Known rows, with every step that occurs:
k > d > l > c: [76 -54 -23 -56 -39 76 -7 30 -31 16 18 -56 -19 56 -91 197 -67 -62 -40 348 16 -159 40 -97 -163 -56 206 -89 28 -21 -127 -30 54 133 5 268 45 130 -3 -21 -59 -106 -10 -24 32]
d > c > l > k > p: [100 45 -10 145 203 -25 24 -41 25 -40 -24 37 21 61 -96 -132 45 -128 -13 -242 7 -43 -63 -20 -41 675 54 -67 -69 -137 -84 75 134 -115 -106 -43 -119 58 36 -54 22 59 -12 -715 31]
c > x > l > p: [101 16 103 -35 -165 -114 10 -76 63 124 -67 36 -27 -104 42 -208 62 -27 59 -357 46 34 -164 126 134 311 241 646 -12 -136 43 -4 40 -170 27 -285 10 -46 63 -41 114 66 -100 202 44]
b > k > d > y > x > p: [-66 20 62 -193 -69 7 8 123 -64 -59 165 -50 32 9 83 -57 19 66 82 161 44 -44 -15 -88 -79 -597 166 9 58 -44 124 -25 -78 27 7 193 -31 -69 -30 -29 -27 -32 -66 463 -102]
l > c > x > y > p > b: [272 -116 -109 -52 137 -41 5 109 53 120 -59 119 -66 -91 39 199 -9 16 25 36 16 64 80 5 83 -366 128 306 -52 -90 24 21 8 73 -6 11 34 56 53 36 90 17 2 -44 60]
d > b > k > p > l > c > x > y: [-224 25 52 57 -27 116 7 18 38 33 91 -9 -27 59 116 -278 16 -14 106 214 -103 -76 -73 95 -42 -410 11 119 47 -45 13 90 -65 108 -87 -120 54 -44 -47 -39 -37 39 11 16 -35]
d > l > c > x > p: [322 13 35 -51 101 -146 26 -14 64 141 -5 64 -45 8 -20 -149 -16 -96 -23 151 53 -70 -22 82 -143 305 322 263 -94 -39 17 64 56 33 -87 -29 71 35 11 -66 3 -39 -42 -35 29]
l > k > p > c > x > y > b: [-266 27 -85 -124 266 67 -29 34 125 -32 18 27 -63 -94 106 -97 49 14 77 -100 -37 76 50 121 130 -11 -315 -17 -34 -20 228 89 9 -70 10 -2 23 38 20 31 6 71 24 -105 39]
p > l > c > x > y: [205 -9 -90 26 -237 -25 33 12 -77 105 -37 99 -48 46 -37 -268 -76 -35 -102 -72 24 -160 -95 -54 69 -78 65 166 -78 -41 -89 -36 22 61 -38 99 -2 85 57 -39 48 -30 69 16 144]
c > x > y > b > d: [-49 -25 -10 -119 -46 -6 13 -102 8 89 2 54 -59 -112 147 -147 131 25 85 -142 13 -19 -23 46 78 -340 16 517 42 -63 6 40 136 50 -2 -316 7 77 35 128 78 -22 -28 494 33]
l > k > p > c: [-218 5 -88 -89 264 16 -34 34 100 -42 22 -15 -28 -90 79 -2 34 -17 21 -17 -22 92 -4 105 153 103 -226 -113 -58 -53 204 49 -62 -126 -15 115 -6 2 13 -39 -26 22 12 -333 27]
d > y > p > l > k: [54 70 -120 -119 -184 87 7 50 -52 63 107 130 34 -11 -31 -161 22 72 -19 -248 8 -103 -19 -109 11 -212 107 229 37 -40 53 -75 -109 59 -63 106 -91 -62 -8 70 14 75 -69 394 -94]
y > p > l > k > d > b > m: [55 50 70 -23 -198 49 -3 108 14 81 43 67 23 -26 -61 49 -106 -70 -5 -78 -4 -39 93 -105 101 -353 10 -270 39 121 59 -56 -88 103 203 157 66 -29 -8 17 -36 88 24 318 -36]
l > k > d > c: [-49 -50 27 -119 131 128 -13 54 60 -76 -50 -94 12 -76 11 231 -21 -52 -1 23 24 35 63 -54 32 -153 -133 -144 29 -108 15 47 80 8 71 109 -36 135 28 37 -35 18 -46 -261 14]
k > d > b > p > l: [-198 -25 41 164 -300 203 -4 25 -66 53 10 -118 -20 54 -28 112 24 -13 53 176 -50 -92 -51 -21 -71 -451 85 -148 113 79 -73 -27 -39 90 120 67 49 -86 -44 -16 -50 -99 -40 85 -3]
y > p > b > d > c: [166 -71 -29 134 -191 -100 -25 88 37 104 25 35 39 -44 -5 368 17 -66 -36 68 -16 206 137 17 107 -340 71 -283 8 59 -3 -106 -37 5 176 18 -51 -173 -48 -6 -48 -36 -19 -119 -53]
l > p > c > x > y > b > m: [-134 100 27 -52 -32 -24 -18 54 148 -33 -202 106 -28 -20 38 38 14 -12 88 -207 -1 68 71 55 114 402 -61 284 -114 18 171 12 -54 -149 48 -90 46 81 34 -36 157 58 24 89 32]
k > d > b > m > l > p: [-137 10 143 17 -169 200 -12 -93 -17 -3 -104 -99 34 52 -27 354 -50 17 45 215 -60 -46 71 -98 -70 -345 115 -19 135 41 -97 8 -42 134 42 -79 77 44 -27 42 -55 -25 -9 113 -9]
b > p > c > l > k > d > y: [-101 26 -41 182 50 -76 -5 120 -59 -54 23 -35 -50 32 -49 -182 82 38 76 -57 -1 -52 -138 105 -40 307 -69 -187 -124 151 74 -9 -85 -96 114 197 -7 -149 -15 -126 60 -82 -7 58 -33]
p > b > m > d > c > l > k: [71 -21 27 260 138 -37 15 -172 -84 -76 -71 -111 118 34 -35 362 -93 17 -157 59 -37 272 85 -50 40 -153 -262 -344 33 148 -138 -13 88 81 -19 -284 13 -192 -79 -4 -150 5 113 -511 -4]
d > y > b > k: [-91 155 -41 -168 -109 88 45 -68 -89 -18 167 23 35 70 76 -224 106 60 14 2 -20 35 -37 -37 -95 -307 78 119 26 -61 -5 53 4 68 -151 -113 -88 -161 -29 121 -3 50 -61 469 -179]
p > b > d > c > l > k: [67 -106 -13 238 -130 -88 -6 -119 -29 -23 -59 -121 68 40 4 279 -46 -25 -142 118 -51 242 -3 103 5 -18 -211 -226 12 58 -132 -71 123 61 26 -238 -60 -161 -72 -10 -152 -97 -14 -492 14]
l > k > d > c > x: [-40 -67 60 -106 129 109 -9 42 106 -65 -63 -93 -4 -84 41 221 -7 -53 27 -82 43 14 43 -49 30 -170 -109 -17 12 -125 48 71 103 -12 82 30 -20 178 41 53 -21 47 -61 -180 19]
k > p > l > c > x > y > b > m: [-66 65 -136 136 -59 84 -2 25 -34 83 81 97 -46 110 1 -97 -31 17 57 -75 -76 -79 22 -53 96 9 -147 -290 -50 72 16 26 -21 -27 -7 71 60 -61 16 -38 11 17 99 -161 105]
c > l > p > b > m: [50 48 -48 104 108 -148 29 -150 -59 6 -76 70 80 27 -136 -99 -47 -16 -66 -375 -10 24 -107 -4 36 494 70 289 3 51 106 -128 8 102 -113 -271 24 -226 6 -60 -8 108 -36 -211 -15]
m > b > p > l > k: [32 98 44 222 59 25 22 -93 -78 109 134 -122 21 8 3 -294 118 -46 15 -86 -55 25 -149 180 68 -557 -83 -219 15 140 165 42 -200 89 80 5 -23 -217 -24 -118 -72 -29 -6 108 -30]
k > p > b > d > c > x: [-145 -91 -123 314 -72 0 -41 -47 56 56 50 -59 4 55 88 280 80 9 36 -9 -84 142 2 81 90 -70 -136 -244 -5 0 33 -27 5 -131 5 -141 -40 -176 -54 -59 -97 -74 -8 -596 50]
y > p > c > l > k: [90 47 -25 -55 57 -171 -7 106 75 34 9 147 -25 -77 -90 -75 16 -103 -35 -140 49 8 36 25 90 209 186 8 -86 31 121 -62 -91 -71 83 243 -23 -2 24 -37 54 46 33 119 -33]
b > d > l > k > p > c: [-48 -54 32 -26 -111 -134 -44 -40 32 -38 63 -112 2 44 38 97 -42 -56 0 434 -46 -26 -8 131 -86 438 -169 -299 -90 87 -123 -27 35 30 41 48 31 76 -61 -73 -105 -198 -13 -23 -10]
x > y > c > l: [-14 -76 -257 -73 301 -19 -4 37 -207 71 5 104 -6 -140 -8 -394 21 87 -68 -39 1 -185 -31 -73 66 196 45 469 150 -52 -124 -119 27 166 -138 -20 -45 148 38 14 125 -13 72 -36 102]
y > b > k > d > c > x: [-79 120 134 -65 -124 17 47 9 33 -36 105 -65 -12 94 78 -63 68 -120 52 97 11 81 63 -26 -71 -388 31 -363 -38 -16 6 121 140 29 101 -85 -9 -70 4 72 -11 66 10 264 -107]
d > y > x > c > l > k: [144 54 -2 -253 -1 28 33 -60 -152 18 79 85 19 -7 -3 -248 23 116 13 -24 78 22 -129 9 -110 462 293 635 95 -51 59 18 -3 -95 -216 -3 -10 54 2 129 75 3 -94 342 -94]
p > c > l > k: [-46 60 -11 -8 119 -162 13 -81 13 -88 -81 34 -29 -10 -69 -268 -3 -81 -137 -65 43 -8 -131 103 17 602 35 177 -117 -7 2 -7 14 -119 -95 124 -39 87 21 -62 13 -46 72 -142 51]
x > c > l > k > d > y: [100 2 23 -102 112 -25 12 6 -98 -86 -52 13 -6 -38 -117 -374 -41 44 -85 94 76 -19 -86 107 -60 763 53 277 105 15 -80 -93 44 -81 -107 186 88 -22 17 3 49 -42 -43 -55 -4]
m > c > x > y > b > d: [106 -110 -33 29 53 -82 -8 -34 37 75 -20 134 -62 -40 76 93 112 50 8 99 22 31 106 -17 -7 -21 62 -103 -3 -93 -175 71 -3 -219 -108 -161 -43 132 38 78 150 -75 90 21 99]

Rows:
[43 -47 -32 -64 -252 -97 -28 19 -15 -40 62 -9 29 22 -17 207 -12 57 24 120 -24 -18 14 3 -70 181 -50 -61 -46 61 -140 -106 -44 54 21 59 -52 3 -44 32 -21 -129 -79 328 -96]
b > d > y > p > c > l > k
[105 -33 -71 92 196 -64 16 3 -32 -7 48 106 -18 68 -122 -5 35 56 -23 -40 9 -21 54 -61 -156 344 17 -458 -14 13 -98 37 -45 -117 -130 -17 -39 -69 23 32 86 36 49 -174 5]
m > c > l > k > d > y > b > p
[-71 -48 -41 132 -116 4 9 0 24 -6 75 -89 17 100 -21 166 29 -23 39 307 -54 -52 82 -55 -111 -405 3 -324 -41 8 -135 13 -70 137 -115 -119 1 -119 -60 -84 -46 -12 86 -398 -43]
m > d > b > k > p > l > c > x
[-151 -1 62 -113 -57 -8 -9 160 39 -129 133 -50 5 29 86 -65 22 20 70 105 38 -133 -17 -96 -58 -539 86 -33 -26 -63 61 -21 -82 10 61 279 -39 63 -19 -39 -16 10 -11 502 -113]
b > k > d > y > p > c > x
[-177 -2 14 -123 43 134 -9 75 77 -77 -1 -85 -35 -41 53 115 13 56 79 -81 11 26 37 10 -36 -257 -219 -66 -6 28 138 65 26 30 114 45 26 37 5 91 -12 50 -67 272 -57]
l > k > d > y > b > p > c > x
[168 21 149 4 243 -28 19 -111 -119 -67 12 48 67 55 -38 290 -114 83 -12 77 34 53 58 -214 -63 334 36 -287 30 93 -184 100 -26 -139 -89 -47 74 138 4 84 38 0 110 152 -10]
b > m > c > l > k > d > y > x
[223 76 266 -26 123 -50 10 -149 -15 -21 -145 -48 51 -8 33 193 -68 39 6 1 19 53 106 -90 42 -108 -15 -164 -19 68 -51 121 24 -8 75 -195 50 72 30 14 -27 31 68 129 45]
b > m > l > k > d > c > x > p
[-95 53 229 69 -140 -14 -11 -60 101 -63 -148 -65 -59 -13 46 -33 -53 -39 -28 59 19 82 -74 142 26 345 4 208 -55 35 -131 103 39 -250 96 9 66 197 -4 -21 24 -66 73 192 77]
p > c > x > l > k > d > b > m
[82 -13 2 -23 -63 -58 -19 -70 30 6 -172 35 16 55 -21 -109 25 64 -10 -56 -45 -106 72 23 -17 -244 67 171 -13 -86 124 -50 -40 161 -42 -205 -109 -7 35 -74 8 112 36 -145 76]
m > l > p > b > k > d > c > x > y
[-117 -46 -6 -195 67 121 -25 93 113 -70 -16 -31 -17 -96 33 188 -19 47 41 -121 36 -24 64 -53 8 -300 -106 126 26 -51 137 8 -16 28 75 139 2 145 17 92 -17 64 -70 262 -39]
l > k > d > y > p > c > x
[-174 -102 -164 15 199 39 -43 43 38 -5 63 -92 30 -59 103 193 -27 88 2 1 -63 142 44 57 88 -62 -348 -206 41 12 140 -29 -46 45 -4 -93 1 -95 -36 17 -93 50 -39 -390 -22]
l > k > p > b > d > y > c
[8 -16 42 206 -73 114 -2 3 -11 -87 -119 -57 51 110 -139 353 -71 -46 -22 -81 -2 -40 65 -168 -87 182 28 -208 43 9 -151 -43 103 -4 62 64 -25 65 -6 -26 -30 -12 1 -400 46]
k > d > c > l > p > b > m
[-26 -24 -59 -3 -235 67 12 30 -51 18 -7 -42 5 34 -19 -226 -115 10 -117 -226 43 -201 -87 -128 13 -57 -110 17 19 3 -9 -71 15 92 39 71 -6 139 29 18 -33 60 17 114 72]
p > l > k > d > y > c > x
[140 3 22 -111 102 -39 5 73 -67 -62 -33 55 -9 -52 -137 -329 -47 34 -57 60 79 -20 -31 90 -48 705 85 210 101 41 -39 -110 12 -73 -47 243 96 -36 17 5 63 -7 -46 23 -28]
x > c > l > k > d > y > p
